Below is a small trained network, with its code and all its weights. Each question gives an input and a target symbol and asks what happens when units are switched off, that is, made to give their printed mean instead of their output.

import numpy as np


def w(rows, s, z=0):
    codes = np.array(rows[::2]) - 128.0
    scale = np.full(codes.shape[1], s)
    scale[-1] = z or s
    return codes * scale


def norm(h):
    return h / np.sqrt((h * h).mean(-1, keepdims=True) + 1e-5)


def f(y):
    return np.maximum(y, 0)


def softmax(a):
    e = np.exp(a - a.max(-1, keepdims=True))
    return e / e.sum(-1, keepdims=True)


def log_softmax(a):
    a = a - a.max(-1, keepdims=True)
    return a - np.log(np.exp(a).sum(-1, keepdims=True))


def net(x, mask):
    ids = ['εζξπστφ'.index(c) for c in x.split()]
    T = len(ids)
    res = E[ids] + P[:T]
    u = 0
    for l in range(2):
        q, k, v = (norm(res) @ M[l].T for M in (Q, K, V))
        z = softmax(np.where(np.tri(T) > 0, q @ k.T / 3**0.5, -1e9)) @ v
        res = res + np.where(mask[u], z, O[l][:, -1]) @ O[l][:, :-1]
        u += 1
        y = f(norm(res) @ A[l][:, :-1].T + A[l][:, -1])
        res = res + np.where(mask[u : u + 8], y, B[l][:, -1]) @ B[l][:, :-1]
        u += 8
    return log_softmax(norm(res)[-1] @ U[:, :-1].T + U[:, -1])


Q, K, V, O, A, B = {}, {}, {}, {}, {}, {}
E = w([
[135,141,78,147],'ε',
[137,137,248,126],'ζ',
[107,137,211,136],'ξ',
[116,146,142,145],'π',
[158,142,94,130],'σ',
[123,118,213,138],'τ',
[155,139,97,136],'φ',
],0.016)
P = w([
[163,86,100,99],'0',
[133,251,77,75],'1',
[85,94,82,163],'2',
[129,240,97,73],'3',
[113,110,89,156],'4',
[125,242,102,72],'5',
[128,124,100,151],'6',
[123,243,103,73],'7',
[136,133,100,150],'8',
[131,253,107,68],'9',
[142,143,104,150],'10',
[131,255,113,65],'11',
[152,151,109,150],'12',
],0.0076)
Q[0] = w([
[109,152,66,133],'0.h1',
[130,170,151,3],'0.h1',
[137,123,152,66],'0.h1',
],0.014)
K[0] = w([
[185,144,48,166],'0.h1',
[254,100,212,190],'0.h1',
[172,88,203,164],'0.h1',
],0.0072)
V[0] = w([
[174,168,161,134],'0.h1',
[211,107,139,254],'0.h1',
[184,162,44,101],'0.h1',
],0.0061)
O[0] = w([
[10,45,19,195,230],'0.h1',
[6,56,149,145,254],'0.h1',
[106,107,254,115,126],'0.h1',
],0.0065,0.0021)
A[0] = w([
[81,164,87,195,178],'0.n1',
[191,112,131,232,136],'0.n2',
[63,244,109,198,89],'0.n3',
[131,83,124,141,115],'0.n4',
[147,135,68,2,141],'0.n5',
[116,105,189,144,2],'0.n6',
[130,193,180,177,104],'0.n7',
[137,168,177,231,52],'0.n8',
],0.009,0.0048)
B[0] = w([
[140,136,182,139,231],'0.n1',
[103,128,125,182,173],'0.n2',
[165,135,115,117,254],'0.n3',
[150,123,101,161,135],'0.n4',
[145,152,162,169,147],'0.n5',
[11,61,141,96,138],'0.n6',
[170,136,102,170,193],'0.n7',
[183,184,100,147,184],'0.n8',
],0.012,0.0096)
Q[1] = w([
[162,191,134,177],'1.h1',
[164,176,159,248],'1.h1',
[151,188,157,181],'1.h1',
],0.014)
K[1] = w([
[129,60,120,122],'1.h1',
[147,3,121,139],'1.h1',
[134,76,112,54],'1.h1',
],0.013)
V[1] = w([
[168,47,3,61],'1.h1',
[36,194,14,254],'1.h1',
[77,58,136,244],'1.h1',
],0.0064)
O[1] = w([
[111,151,243,169,88],'1.h1',
[100,202,83,123,167],'1.h1',
[2,104,152,84,247],'1.h1',
],0.009,0.012)
A[1] = w([
[94,143,74,197,89],'1.n1',
[160,155,42,104,87],'1.n2',
[114,133,189,215,162],'1.n3',
[246,106,146,81,81],'1.n4',
[89,139,75,167,147],'1.n5',
[106,74,172,175,253],'1.n6',
[109,181,181,91,211],'1.n7',
[99,55,143,83,215],'1.n8',
],0.011,0.0044)
B[1] = w([
[133,128,172,130,212],'1.n1',
[120,88,112,138,166],'1.n2',
[151,145,67,135,212],'1.n3',
[116,132,196,45,134],'1.n4',
[135,109,166,118,234],'1.n5',
[9,124,145,120,194],'1.n6',
[160,76,119,152,255],'1.n7',
[30,158,105,60,166],'1.n8',
],0.012,0.0074)
U = w([
[189,181,102,135,253],'ε',
[152,42,91,109,175],'ζ',
[127,167,14,65,91],'ξ',
[39,95,126,70,151],'π',
[162,138,172,59,208],'σ',
[100,249,153,133,5],'τ',
[87,70,166,198,43],'φ',
],0.014,0.0047)

Each question gives the input, a string of symbols that net reads in full, and the target symbol t.
The units are the heads (3 rows each of Q, K, V and O) and the neurons (one row each of A and B). Each row of codes is followed by its name. A weight is (code - 128) times the scale printed after its matrix; where a second scale follows, it is the last column's (O, A, B and U).
mask holds one flag per unit, layer by layer, with each layer's heads first. A switched-off unit (its flag False) gives its mean, the last column of its rows in O or B, instead of its output. The means were averaged over made-up inputs and are rounded, as every weight is.
A unit's drop is (log p(t) with every unit on - log p(t) with that unit switched off) / (log p(t) with every unit on - log p(t) with every unit switched off).
The circuit of an input: a set's keep is (log p(t) with only the set's units on - log p(t) with every unit switched off) / (log p(t) with every unit on - log p(t) with every unit switched off). Starting from the 12 units with the biggest drops (on a tie, the unit counted first), units are removed one at a time, each time the one whose removal leaves the highest keep (on an exact tie, the one counted first), for as long as the keep stays at least 0.8.
units of the circuit, in order: the units of the circuit, biggest drop first
most important unit: the unit with the biggest drop
k most important neurons: the k neurons with the biggest drops, biggest first
top k neurons in layer l: the k neurons of layer l with the biggest drops, biggest first
input ε ε π π ξ ζ, target ε: most important unit -> 0.h1
input τ ξ π φ ξ π ε ε π φ, target τ: 4 most important neurons -> (0.n1, 0.n5, 1.n6, 0.n3)
input ζ ξ ξ ε ζ ξ ξ, target ε: 4 most important neurons -> (0.n8, 0.n3, 1.n3, 0.n1)
input φ ε ε ξ ξ π, target φ: units of the circuit, in order -> (0.h1, 1.h1, 0.n8)
input ξ π π π ξ ξ ζ π ξ τ ξ π, target ξ: top 3 neurons in layer 0 -> (0.n3, 0.n8, 0.n7)
input ζ π τ ξ, target ζ: 2 most important neurons -> (0.n3, 0.n7)
input σ ζ φ ε π π σ π, target σ: 4 most important neurons -> (0.n2, 1.n4, 0.n7, 0.n8)
input π ε ζ π ε, target φ: units of the circuit, in order -> (0.h1, 1.n8)
input π ξ π ε ε σ τ π φ π φ, target τ: top 2 neurons in layer 0 -> (0.n2, 0.n8)
input π π π, target τ: units of the circuit, in order -> (0.h1, 0.n1, 1.n2, 0.n8)
input ζ ε π ε τ ε π ε ζ φ ε σ, target ζ: units of the circuit, in order -> (1.h1, 0.n8, 1.n2)
input π π ξ ξ π π ξ φ π π π φ, target π: units of the circuit, in order -> (0.n8, 1.n3)
input ξ π ε ζ π φ π π π φ τ ξ, target ξ: units of the circuit, in order -> (0.h1, 0.n3, 1.h1)
input φ π ξ ε ξ π σ ξ, target φ: 4 most important neurons -> (0.n1, 0.n8, 1.n7, 0.n4)
input σ π π ε π φ, target σ: top neuron in layer 1 -> (1.n4)
input π ε π ξ π, target τ: units of the circuit, in order -> (0.h1, 0.n8)
input σ ξ φ π ε ε π ξ, target σ: 3 most important neurons -> (0.n2, 1.n4, 0.n7)
input π σ π ε ξ π ε π τ ξ π ε ξ, target τ: units of the circuit, in order -> (0.h1, 0.n8)
input ε ξ φ ξ π φ, target ε: units of the circuit, in order -> (0.h1, 1.h1)
input ε π τ π ε ξ ε π ε τ, target ε: 2 most important neurons -> (0.n1, 0.n8)
input σ π π π π π π π ζ ζ π τ, target σ: units of the circuit, in order -> (1.h1, 0.h1, 1.n4)
input τ ζ π ξ ξ ζ ξ ε, target τ: 2 most important neurons -> (0.n1, 0.n5)
input π π ε π φ ξ ξ τ π ζ ε ε, target π: 2 most important neurons -> (1.n3, 0.n8)
